Here is a tiny trained network, its code and every weight. The questions are about switching its units off for an input and a class, where a switched-off unit gives its printed mean instead of its output.

import numpy as np


def w(rows, s, z=0):
    codes = np.array(rows[::2]) - 128.0
    scale = np.full(codes.shape[1], s)
    scale[-1] = z or s
    return codes * scale


def norm(h):
    return h / np.sqrt((h * h).mean(-1, keepdims=True) + 1e-5)


def f(y):
    return y / 2 * (1 + np.tanh(0.7978845608 * (y + 0.044715 * y**3)))


def log_softmax(a):
    a = a - a.max(-1, keepdims=True)
    return a - np.log(np.exp(a).sum(-1, keepdims=True))


def net(x, mask):
    res = np.array(x, float).reshape(1, 7) / 4 @ E
    u = 0
    for l in range(3):
        y = f(norm(res) @ A[l][:, :-1].T + A[l][:, -1])
        res = res + np.where(mask[u : u + 4], y, B[l][:, -1]) @ B[l][:, :-1]
        u += 4
    return log_softmax(norm(res)[-1] @ U[:, :-1].T + U[:, -1])


A, B = {}, {}
E = w([
[87,167,101,168,89,153,180,158,80,96,108,157],'x0',
[134,171,147,181,137,152,123,188,95,161,125,187],'x1',
[153,177,113,136,66,145,168,145,162,188,125,129],'x2',
[177,74,121,97,162,159,155,195,134,110,90,107],'x3',
[172,157,14,60,211,113,113,146,86,134,154,119],'x4',
[116,255,211,83,172,69,175,159,241,87,116,95],'x5',
[194,142,111,19,117,181,68,203,130,82,151,195],'x6',
],0.0057)
A[0] = w([
[115,127,57,131,195,126,142,67,143,120,115,70,231],'0.n0',
[118,69,31,152,127,139,106,197,71,119,148,135,2],'0.n1',
[179,93,179,125,77,107,72,69,121,192,73,109,84],'0.n2',
[103,239,162,198,83,150,253,158,84,140,96,157,123],'0.n3',
],0.0054,0.0019)
B[0] = w([
[30,195,150,132,168,139,106,113,2,130,129,110,201],'0.n0',
[152,147,202,88,64,85,112,120,125,118,31,162,184],'0.n1',
[131,119,74,141,210,180,177,57,134,64,145,109,162],'0.n2',
[48,92,65,104,222,116,148,13,87,147,216,110,254],'0.n3',
],0.0078,0.0045)
A[1] = w([
[60,84,116,254,161,96,70,134,85,93,89,163,71],'1.n0',
[85,109,136,206,97,182,189,154,170,185,150,204,2],'1.n1',
[122,150,57,75,166,164,161,149,103,105,98,179,76],'1.n2',
[117,200,139,205,26,105,124,56,154,204,122,125,50],'1.n3',
],0.0056,0.00079)
B[1] = w([
[121,104,101,172,70,137,51,144,141,115,167,53,253],'1.n0',
[68,177,71,43,236,154,142,100,145,246,56,111,165],'1.n1',
[133,117,105,153,111,218,184,125,190,212,166,142,198],'1.n2',
[102,90,148,136,110,233,129,122,2,189,211,201,203],'1.n3',
],0.0078,0.0032)
A[2] = w([
[51,211,101,110,143,130,184,159,118,148,120,130,85],'2.n0',
[67,148,47,59,124,95,167,79,75,195,140,67,226],'2.n1',
[255,119,108,84,74,137,111,206,75,147,34,180,149],'2.n2',
[56,202,213,101,185,54,190,106,202,135,79,97,2],'2.n3',
],0.0051,0.0022)
B[2] = w([
[127,130,81,207,176,147,185,141,213,110,174,39,165],'2.n0',
[141,75,58,182,237,101,88,88,120,183,190,159,254],'2.n1',
[220,2,176,33,114,169,103,136,179,89,106,210,180],'2.n2',
[170,175,173,220,42,77,154,160,131,59,62,96,171],'2.n3',
],0.0082,0.0073)
U = w([
[152,71,152,34,49,201,104,180,127,146,93,255,133],'0',
[54,125,43,158,208,155,148,53,109,197,182,117,229],'1',
[109,189,192,229,60,84,152,175,149,106,58,74,3],'2',
],0.0074,0.0021)

Each question gives the input, the list of numbers given to net, and the class t.
The units are the neurons (one row each of A and B). Each row of codes is followed by its name. A weight is (code - 128) times the scale printed after its matrix; where a second scale follows, it is the last column's (A, B and U).
mask holds one flag per neuron, layer by layer. A switched-off neuron (its flag False) gives its mean, the last column of its row in B, instead of its output. The means were averaged over made-up inputs and are rounded, as every weight is.
A unit's drop is (log p(t) with every unit on - log p(t) with that unit switched off) / (log p(t) with every unit on - log p(t) with every unit switched off).
The circuit of an input: a set's keep is (log p(t) with only the set's units on - log p(t) with every unit switched off) / (log p(t) with every unit on - log p(t) with every unit switched off). Starting from all 12 units, units are removed one at a time, each time the one whose removal leaves the highest keep (on an exact tie, the one counted first), for as long as the keep stays at least 0.8.
units of the circuit, in order: the units of the circuit, biggest drop first
unit that matters most: the unit with the biggest drop
top k neurons: the k neurons with the biggest drops, biggest first
k most important neurons of layer l: the k neurons of layer l with the biggest drops, biggest first
drop when u is switched off: that unit's drop, to one decimal
input [-5,7,-1,7,-8,0,0], class 2: unit that matters most : 1.n3
input [2,-8,8,-5,8,-2,6], class 0: units of the circuit, in order : [0.n3 2.n2]
input [-7,-3,8,5,7,6,-5], class 2: units of the circuit, in order : [2.n3 0.n3]
input [-1,0,7,7,-7,4,5], class 2: units of the circuit, in order : [2.n3 1.n3]
input [-8,-3,6,7,1,2,-2], class 2: units of the circuit, in order : [0.n3 1.n3 2.n3]
input [-8,1,-5,7,-8,3,2], class 2: units of the circuit, in order : [2.n2 2.n1]
input [-6,6,-6,-2,8,3,4], class 0: top 3 neurons : [0.n3 2.n1 0.n2]
input [-5,-3,-5,-3,1,8,8], class 2: top 3 neurons : [2.n3 1.n3 2.n2]
input [4,6,8,4,1,4,7], class 1: 2 most important neurons of layer 0 : [0.n3 0.n1]
input [0,0,4,-3,8,-8,0], class 0: top 2 neurons : [0.n1 0.n3]
input [-3,1,-4,-5,-4,1,6], class 0: 2 most important neurons of layer 0 : [0.n3 0.n0]
input [0,-7,1,-3,-5,8,-2], class 2: drop when 2.n3 is switched off : 1.1
input [-1,2,1,7,2,3,4], class 0: drop when 0.n0 is switched off : 0.0
input [1,-3,4,-7,3,-5,4], class 0: drop when 0.n3 is switched off : 0.4
input [-8,-1,0,-5,-4,6,-1], class 2: top neuron : [2.n3]
